In the rows, zero is written as 128.
Each row of numbers belongs to one of the objects below and depends on some of the facts about them. Some rows are named. Which object is each other row?

Facts:
j120 -Δ-> j438; j203 -Δ-> j665; j430 -Δ-> j40
j434 -Δ-> j834; j434 -Δ-> j965; j434 -Δ-> j549
j442 -Δ-> j134; j442 -Δ-> j40; j442 -Δ-> j777
j499 -Δ-> j311; j504 -Δ-> j651; j504 -Δ-> j807
j523 -Δ-> j199; j527 -Δ-> j199; j527 -Δ-> j519
j54 -Δ-> j438; j543 -Δ-> j116; j543 -Δ-> j956
j568 -Δ-> j455; j568 -Δ-> j873; j568 -Δ-> j810
j569 -Δ-> j880; j59 -Δ-> j908; j59 -Δ-> j431
j59 -Δ-> j857; j646 -Δ-> j316; j646 -Δ-> j134
j664 -Δ-> j153; j717 -Δ-> j757; j727 -Δ-> j839
j727 -Δ-> j877; j755 -Δ-> j834; j755 -Δ-> j624
j80 -Δ-> j807; j868 -Δ-> j834; j884 -Δ-> j908
j886 -Δ-> j216; j886 -Δ-> j134; j9 -Δ-> j114
j9 -Δ-> j316; j9 -Δ-> j459; j911 -Δ-> j773
j913 -Δ-> j398; j913 -Δ-> j630; j913 -Δ-> j965
j917 -Δ-> j392; j917 -Δ-> j965; j939 -Δ-> j359
j993 -Δ-> j923; j993 -Δ-> j781; j993 -Δ-> j436
j114 -Ξ-> sabu; j116 -Ξ-> brufel; j120 -Ξ-> sabu
j134 -Ξ-> sazise; j187 -Ξ-> trirun; j199 -Ξ-> trirun
j203 -Ξ-> sabu; j215 -Ξ-> sazise; j226 -Ξ-> sazise
j287 -Ξ-> sabu; j311 -Ξ-> sazise; j316 -Ξ-> sazise
j349 -Ξ-> trirun; j359 -Ξ-> sabu; j398 -Ξ-> trirun
j40 -Ξ-> sabu; j43 -Ξ-> sazise; j430 -Ξ-> sazise
j431 -Ξ-> sazise; j436 -Ξ-> sabu; j438 -Ξ-> brufel
j442 -Ξ-> sazise; j459 -Ξ-> brufel; j467 -Ξ-> sabu
j499 -Ξ-> brufel; j504 -Ξ-> sabu; j52 -Ξ-> brufel
j523 -Ξ-> trirun; j527 -Ξ-> trirun; j541 -Ξ-> sazise
j549 -Ξ-> sazise; j569 -Ξ-> sabu; j630 -Ξ-> trirun
j646 -Ξ-> sazise; j664 -Ξ-> sabu; j665 -Ξ-> sabu
j678 -Ξ-> brufel; j695 -Ξ-> brufel; j727 -Ξ-> sabu
j755 -Ξ-> trirun; j757 -Ξ-> sabu; j773 -Ξ-> trirun
j775 -Ξ-> sabu; j781 -Ξ-> sabu; j797 -Ξ-> sazise
j80 -Ξ-> sazise; j807 -Ξ-> sazise; j810 -Ξ-> brufel
j834 -Ξ-> sazise; j849 -Ξ-> trirun; j851 -Ξ-> brufel
j868 -Ξ-> sazise; j877 -Ξ-> trirun; j880 -Ξ-> sabu
j886 -Ξ-> trirun; j9 -Ξ-> trirun; j908 -Ξ-> sazise
j923 -Ξ-> brufel; j934 -Ξ-> brufel; j939 -Ξ-> sazise
j956 -Ξ-> trirun; j958 -Ξ-> trirun; j965 -Ξ-> sazise
j993 -Ξ-> sabu; j114 -Σ-> 793; j116 -Σ-> 283
j120 -Σ-> 283; j134 -Σ-> 653; j187 -Σ-> 283
j199 -Σ-> 288; j203 -Σ-> 653; j215 -Σ-> 288
j226 -Σ-> 227; j287 -Σ-> 283; j311 -Σ-> 653
j316 -Σ-> 653; j349 -Σ-> 288; j359 -Σ-> 288
j398 -Σ-> 653; j40 -Σ-> 283; j43 -Σ-> 653
j430 -Σ-> 283; j431 -Σ-> 793; j436 -Σ-> 227
j438 -Σ-> 653; j442 -Σ-> 653; j459 -Σ-> 793
j467 -Σ-> 288; j499 -Σ-> 288; j504 -Σ-> 793
j52 -Σ-> 283; j523 -Σ-> 653; j527 -Σ-> 283
j541 -Σ-> 283; j549 -Σ-> 227; j569 -Σ-> 653
j630 -Σ-> 793; j646 -Σ-> 283; j664 -Σ-> 288
j665 -Σ-> 288; j678 -Σ-> 288; j695 -Σ-> 653
j727 -Σ-> 793; j755 -Σ-> 227; j757 -Σ-> 288
j773 -Σ-> 288; j775 -Σ-> 653; j781 -Σ-> 653
j797 -Σ-> 793; j80 -Σ-> 793; j807 -Σ-> 653
j810 -Σ-> 283; j834 -Σ-> 227; j849 -Σ-> 793
j851 -Σ-> 793; j868 -Σ-> 653; j877 -Σ-> 227
j880 -Σ-> 653; j886 -Σ-> 288; j9 -Σ-> 653
j908 -Σ-> 653; j923 -Σ-> 793; j934 -Σ-> 227
j939 -Σ-> 288; j956 -Σ-> 288; j958 -Σ-> 227
j965 -Σ-> 653; j993 -Σ-> 793

Known rows:
[132 162 138 148 120 129  91 150 142 112 139 120 117 123 120  96 123 154
 143  88 140 171 130 125 143 136 100 101 117 124 112 119 173 135 114 152
 140  93 151 189  87 139  89 143  94 139 123 221  89 138 112 161] -> j839
[136 160 140 151 114 142  86 152 142 108 134 118 111 119 118  91 123 158
 139  90 140 168 127 123 140 138 103 105 114 123 108 120 172 137 106 153
 140  96 148 192  82 133  91 148  86 134 126 219  79 136 109 159] -> j873
[132 152 115 149 123  97  98 137 143 110 144 136 131 142 142 116 152 196
 181  68 114 182 145 139 144 161 106  77 128 106 133 103 181 158 138 114
 122  75 139 161 118 163  97 134 104 192 134 227  59 147 154 169] -> j316
[137 142 136 161 103 141  81 157 140 116 131 113 108 116 136  87 116 148
 144  75 144 167 126 117 137 136 109 100 124 118 111 124 177 150  97 148
 133  79 155 207  88 148  91 146  95 147 136 206 117 135 111 170] -> j199
[ 51 172 167 140 150 110  97 129 139 103 157 104 144 131 142  91 121 157
  94 109 145 182 127 127 165 153 108  93 124 131 162 115 176 145 160 140
  88  67 164 169  99 162  94 120 124 169 126 231 161 162 137 200] -> j908
[195 172 152 145 106 122 108 113 160 151 155 130  85 144  83 115 116 140
 132 118 155 139 126 140 124 110  83 126 124 104 143 119 155  85 148 120
 130 114 130 177  84 119  82 137 117 122 107 208 117 134 110 141] -> j527
[144 163 138 114 104 116 138 176 165 166 132  88 131 178  91 135 132 123
 134  80 143 157  97 103 146 117  81  89 103 128 131 127 148  98 123 164
 138 103 148 173 103 134  71  96  93  85 127 245  95 139 135 126] -> j913
[144 163 140 104 112 130 102 146 170 125 144 115  94 154 104 122 125 138
 145  90 149 159 116 117 164 131 117  86 115 121 123 101 182 121 119 160
 142  96 142 201  91 141  93 129  83 137 112 231 134 143 106 155] -> j499
[140 147 141 162  88 133 108 168 153 164 123  80 140 151 125  80 136 126
 129  55 126 154 102  95 137 145  99  87 111 123 133 117 137 145 121 150
  92  90 142 131  98 159  87 121 117 136 159 230 129 128 152 155] -> j630
[141 162 134 129 122 133  74 163 145 106 135 109 124 132 117  94 125 155
 134  78 138 163 123 118 139 141 105  88 118 126 113 102 177 146 107 166
 107  89 171 198  99 139  88 137  87 146 128 216  89 143 112 157] -> j757
[171 150 124 159 140  91  95 131 147 131 159 168 137 127 123  94 144 195
 145  93 113 141 153 153 115 155  76  99 134 108 137  81 150 125 153 120
 106 106 135 138 114 146  78 146 120 190 107 220  17 134 134 147] -> j40
[127 172 142 157 109 154  84 141 140 100 131 109 104 124 124  90 126 157
 143  87 135 172 123 117 139 152 104  98 104 121 125 116 178 144 124 136
 119  79 145 186  77 130 108 144  94 152 148 217  91 141 134 171] -> j807
[ 65 176 165 130 143 116  91 118 157 107 152  94 134 139 127  89 128 155
 101 106 135 175 119 128 168 152 113  93 125 128 171 110 172 149 165 137
  69  79 161 150 101 156 100 124 136 171 137 230 195 162 148 203] -> j431
[148 171 139 135 117 129  75 150 146 112 137 106 123 133 116  91 130 160
 130  76 135 159 122 121 134 136 101  94 114 129 127  99 171 147 127 156
  97  92 158 184  92 135  93 135  95 160 132 215  87 144 118 152] -> j880
[140 159 132 129 123 130  79 160 142 104 134 115 122 132 115  96 123 155
 131  75 136 153 124 119 138 143 108  89 121 128 115 104 175 148 111 166
 110  89 168 202  97 141  89 138  89 150 127 216  91 144 112 157] -> j665
[146 141 112 142 130  88  99 146 148 119 150 143 128 143 133 117 147 182
 178  72 122 174 151 141 146 146  97  82 135 107 116 110 173 141 131 128
 144  92 141 167 118 163  84 137 100 175 112 227  54 143 128 153] -> j777
[153 165 151 167 116 143  97 128 156 134 154 157 101 112 109  84 120 157
 126 117 131 139 130 129 130 147  87 113 110 122 130  86 151 106 129 134
 136 108 112 156  67 127  94 164 105 158 115 222  64 124 105 158] -> j810
[138 172 140 136 107 142  91 130 159 111 135  97 102 146  99 104 134 150
 154  79 130 159 117 120 150 140 114  93 111 116 149 113 174 130 136 130
  98  93 142 157  88 136 103 133 110 148 140 223 140 145 148 167] -> j797

Rows to name:
No name comes twice in this set of rows, the named rows included.
[147 168 142 145  98 150  78 136 168 111 135 113  95 126 125  87 132 144
 140  77 130 156 120 113 156 146 125  92 108 128 121  89 167 144 119 152
 108 105 129 161  69 141 108 157  96 171 140 220 126 134 122 170] : j923
[156 168 139 141 107 138  69 148 140 105 135 109 108 123 116  83 127 158
 134  76 141 161 123 120 132 136 104  96 112 126 118 100 171 148 114 153
 102  97 158 195  81 130  98 142  93 156 132 211  81 140 113 155] : j781
[171 173 148 140 129 118  94 131 155 135 157 138 119 132  92  97 122 162
 116 105 135 139 128 137 115 134  79 113 117 118 140  93 148 102 148 138
 100 116 142 162  92 123  78 140 114 143 108 217  68 137 113 145] : j287
[ 60 161 164 129 158  92  94 139 145 114 158 110 150 135 137  94 116 153
  91 112 150 175 133 133 166 138  98 100 137 136 144 121 169 136 149 160
 113  88 170 186 103 163  80 123 123 152 106 231 151 155 109 184] : j857
[153 153 120 142 110 105  87 133 173 125 147 132 112 144 136 104 156 166
 171  66 113 163 132 127 158 155 124  73 125 115 135  77 166 154 136 136
 110  98 129 140 104 168 100 146 109 201 129 231 108 138 139 164] : j459
[155 168 156 151 125 122 110 127 168 144 164 150 107 135 105  99 125 153
 127 122 135 143 129 133 137 143  90 109 114 118 141  88 150  93 143 136
 132 113 121 154  79 131  87 146 109 147 110 228  84 131 106 151] : j52
[146 175 155 155 127 129 117 121 155 131 152 138 108 136  93 107 123 167
 130 121 132 147 130 137 122 140  76 114 115 109 154 112 156  92 152 118
 125 100 133 152  85 121  90 136 120 137 125 222  69 137 133 154] : j541
[133 171 150 123 116 110  95 150 142 130 150 138 113 143 131 128 126 143
 118 104 158 192 128 119 148 125 105  91 100 126 120 106 179 132 117 150
 165  87 131 212  86 131  89 122  76 159 116 237  73 148 104 146] : j934
[149 177 141 139 112 123  69 158 121 110 140 131 124 120 125 106 121 154
 116  90 157 190 130 127 123 125  97 103 102 128 114 111 177 147 111 153
 139  88 153 220  84 120  85 133  79 155 126 216  34 144 104 140] : j436
[158 175 140 123 113 122  81 147 151 116 139 104 117 144 106 106 131 154
 134  76 136 161 118 126 140 129 101  94 112 124 128 101 170 139 135 155
  97  97 155 185  94 134  93 127  96 150 126 215  97 144 122 145] : j775
[139 163 146 160 108 113  84 152 116 130 143 124 119 123 143 108 119 148
 120  94 168 196 132 126 131 118 106 106 112 118 121 129 177 143 115 140
 157  74 141 221  88 141  81 127  89 153 127 218  72 142 107 152] : j877
[147 167 143 130 100 132  90 137 177 124 140 111 100 144 114 100 136 143
 140  83 135 158 115 117 159 137 125  88 111 126 139  83 168 131 128 147
 106 109 132 156  84 145 102 138  98 164 128 228 141 140 128 160] : j851
[134 155 136 120 115 129  97 155 166 121 144 114 107 148 119 118 127 145
 148  87 140 166 119 114 161 139 117  85 113 122 121 101 176 130 111 164
 139  90 142 197  91 145  93 134  85 150 121 231 116 140 104 162] : j678

The same objects again, as new rows of numbers:
Some objects and their rows:
[119 122 104 190 150 113 133 128 117 138 141 132 130 105  88 115 152 148
 100 138 127 101 101 142 144 144 118 120 146] -> j527
[119 124  84 191 142 110 135 117 122 123 152 132 145 160 102 137 125 129
 106 133 149 124 147 121 102 147 132 149 122] -> j523
[148 160 143  62 141  97 134 133 132 116 130 122 126 110 109 160 141 144
 121 130 127 102 168 149  82 157 126 136 142] -> j886
[139 115 130 148 129 162 139 141 116 129 116 143 108 124 121 131 155 122
 134 113 173 125 122 131 106 128 134 131 128] -> j504
[129 120 121 141 132 110 130 138 110 124 135 138 114 131 119 134 140 124
 116 121 155 124 166 119 107 143 147 135 120] -> j203
[141 118 137 107 121 156 140 137 129 140 106 135 102 128 146 138 173 116
 127 112 154 121 113 137 109 123 128 130 124] -> j80
[129 112 134 227 116 101 146 125 118 115 108 107 168 121 101 111 111 131
 146 122 104 141 139 136  96 134 124 129 145] -> j755
[132 118 114 153 137 146 132 130 129 134 126 141 110 128 118 124 142 131
 123 127 158 121 105 129 129 118 128 132 133] -> j884
[138 117 113 162 139 145 139 133 128 131 127 138 105 130 110 128 143 133
 119 126 166 114 121 131 105 123 132 134 136] -> j59
[123 127 119 109 129 150 127 125 141 132 125 133 122 136 134 124 119 130
 136 133 133 135  93 117 149 120 122 125 124] -> j839
[122 117 131 100 119 170 129 132 139 133 119 140 113 137 155 133 145 117
 141 122 149 131  87 117 147 117 125 121 111] -> j431
[137 120 136  82 119 117 128 136 109 146 110 140 115 129 147 143 144 120
 103 116 140 137 154 122 107 136 141 130 116] -> j775
[127 125 122 113 129 149 126 126 141 129 122 136 123 132 132 122 121 128
 134 132 133 136  97 120 148 116 126 127 122] -> j153
[143 123 143 114 120 171 124 141 124 140 118 136 108 134 166 134 149 110
 141 105 140 139 135 144 121 105 126 130 128] -> j851
[130 162 141  26 117 115 121 116 133 116 148 126 153 135 152 177 126 124
 139 128 103 129 179 130 107 163 124 134 113] -> j316
[116 124 128 130 127 142 133 132 117 119 121 132 129 116 120 117 146 125
 137 121 136 121 108 126 154 136 123 122 122] -> j958
[133 131 122 112 113 129 138 119 133 131 116 142 132 141 135 133 150 123
 136 120 138 136 104 133 130 125 121 144 123] -> j849
[128 131 114 122 118 119 112 122 127 145 160 142 120 161 167 142 127 115
 116 121 124 147 145 137 135 110 133 142 118] -> j438

Name these rows:
No name comes twice in this set of rows, the named rows included.
[140 162 145  76 150 102 130 135 121 121 140 116 140  80 107 149 162 146
 125 127  99  83 167 163 109 165 113 119 150] : j646
[135 124 149 134  85  98 137 114 129 122  86 114 150 140 141 110 102 119
 155 121  93 163 113 124 132 111 127 138 124] : j630
[149 159 133  80 133 101 135 133 117 112 151 121 142 125 127 176 154 128
 131 117 130 103 211 148  52 176 130 146 133] : j442
[126 124 124 153 132 130 115 138 116 128 164 130 115 144 152 135 126 112
 124 119 143 130 179 131 116 121 146 132 121] : j695

The same objects again, as new rows of numbers:
Known rows:
[ 90  81 101 168 163  84 170 148 158 120  88  81 146  87 139 113 148 178
 153 156 156 102 137  61 131  74 121  93 149 100 175 137] -> j775
[185 155 164 109 160  96 100 126 147 142 132  65 119 158 136  85 111 151
 100 136 139 118 164 110 148 154 126 105 109 152  85 127] -> j917
[182 131 137 108  95  79 117 142 112 168 120  64 105 105 159  70 166 161
 143 131 119 128 154  89 148 116 175  84 110 152  90 135] -> j993
[ 87 148 112 203 136 130  94  70 124  80 116 132 139 157 106 144  95 108
 170 139 133 166  95  75 138 119 106 103 108 114 137 114] -> j877
[ 88  81 105 150 172  82 162 150 110 110 145  74  85  53  62  90  84 115
 180 117 173 132 183 126  98  86 144 128 173 106 165 175] -> j807
[192 111 153 179  84 119 104 149 149 116  86 117 147 120  78 117 147 109
 100 151 157 172  99  75 162 151 108 137 169 119 164 145] -> j678
[197 131 172 133  99 104  78 100 151 144  97  84 118 143  72  86 147 117
  82 134 147 159 136 132 169 148 151 117 152 150 147 166] -> j499
[ 96  83  97 152 168 126 154 157 171  94 118 116 131  82 103 101  94 156
 161 137 172 114 164 102  97  94 122 150 176 105 153 159] -> j311
[113 126 105 205 140  86 139 110 111 133 101  98 143 137 156 133 124 137
 180 108 110 132 111  83 143 122 106  93  99 107 146 107] -> j287
[195 162 181 113 168 119 121 126 179 120 125  59 110 162 156  75 109 181
  80 133 156 107 177  76 140 156 113  96 108 159  76 114] -> j434
[102  90 107 123 167  71 136  96 161 147 100  62 116 119 130  81 149 197
 121 142 146 100 183 118 147  68 185  79 136 113 161 159] -> j569
[ 83 111 102 101 169 150  90  84 167 106  93  91 148 143 104  77 150 159
 110 174 135 107 174 124 129  63 175  89 140 127 133 185] -> j9
[163 147 155 105 149  71  89 127 106 161 143  70 116 146 101  92 113 123
 148 134 126 139 156 138 152 145 149 110 109 147 111 150] -> j59
[100  91 106 121 167  71 136  95 160 148 100  60 116 119 131  82 148 196
 120 142 147 100 184 120 146  69 185  80 136 112 161 159] -> j203
[127 128 101 211 136 122 119  92 142  91 137 157 130 146 104 142  77 115
 175  82 144 156 138 114 129 140 105 150 120 112 135 112] -> j226
[140 131 113 126 114 126 112 158 121 142  96 148 173 134 128 129 143 126
 164 158 106 137 123  88 140 150 108 134 119 119 121 128] -> j777
[125 135 131 108  98 148 110 158 111 101 114  97 130 109 147  86 146 114
 163 171 145 167  96  47 109 118 117 116 127 138  84 140] -> j849
[118 114 186 140  91  79 105 138  88  98 147  96  84 115  56 119 113 105
 152 166 175 192 120  66 166 129 144  87 136 129 129 165] -> j199

Name these rows:
No name comes twice in this set of rows, the named rows included.
[176 116 110 121 100 139 136 161 127 119 137 128 122  75 145  85 115 128
 174 126 156 160 132  73  97 139 116 157 144 138  83 133] : j797
[156 132 136 138 140 103 129 160 125 124 116 102 151 144 133 123 113 123
 156 151 145 136 110  64 136 152 105 132 121 117 111 126] : j392
[ 92  81 100 148 169 107 154 150 145 102 131  94 112  70  80  95  89 137
 169 127 172 119 172 118  98  92 132 141 173 106 160 167] : j908
[125 129  99 199 156 131 121 127 125 100 133 139 133 135 133 124  81 124
 186  89 142 155 130 123 110 138 105 151 113 118 117 110] : j541
[104 133  98 188 113 135 120  98 117 156  79 157 177 140 156 136 170 151
 175 121  67 122 155 116 151 120 109  87  97 112 143 107] : j40
[ 92 161 134 132 167  95  77  49  89 120 145  61  82 152  85  86  93 108
 174 123 128 171 137 144 140 102 149  79  98 148 108 129] : j527
[ 82 105 127 103 169  94  99  77 116 111 130  56  83 121  67  65 113 121
 135 163 165 121 172 135 127  59 200  78 140 126 143 195] : j523
[140 153  97 139 154 150  80  60 137 144 119 150 152 154 128  95 110 155
 159  85  86 133 199 155 133 131 133 129 103 154  97 118] : j430
[167 147 159 104 150  71  85 121 105 162 144  68 114 148  99  89 113 126
 145 133 126 137 160 140 152 145 153 108 109 148 108 152] : j884
[ 89  90  95 115 153 166 125 148 185 128  76 174 182  96 110 108 170 187
 137 158  95 103 205 140 108  94 126 145 163 111 147 160] : j134

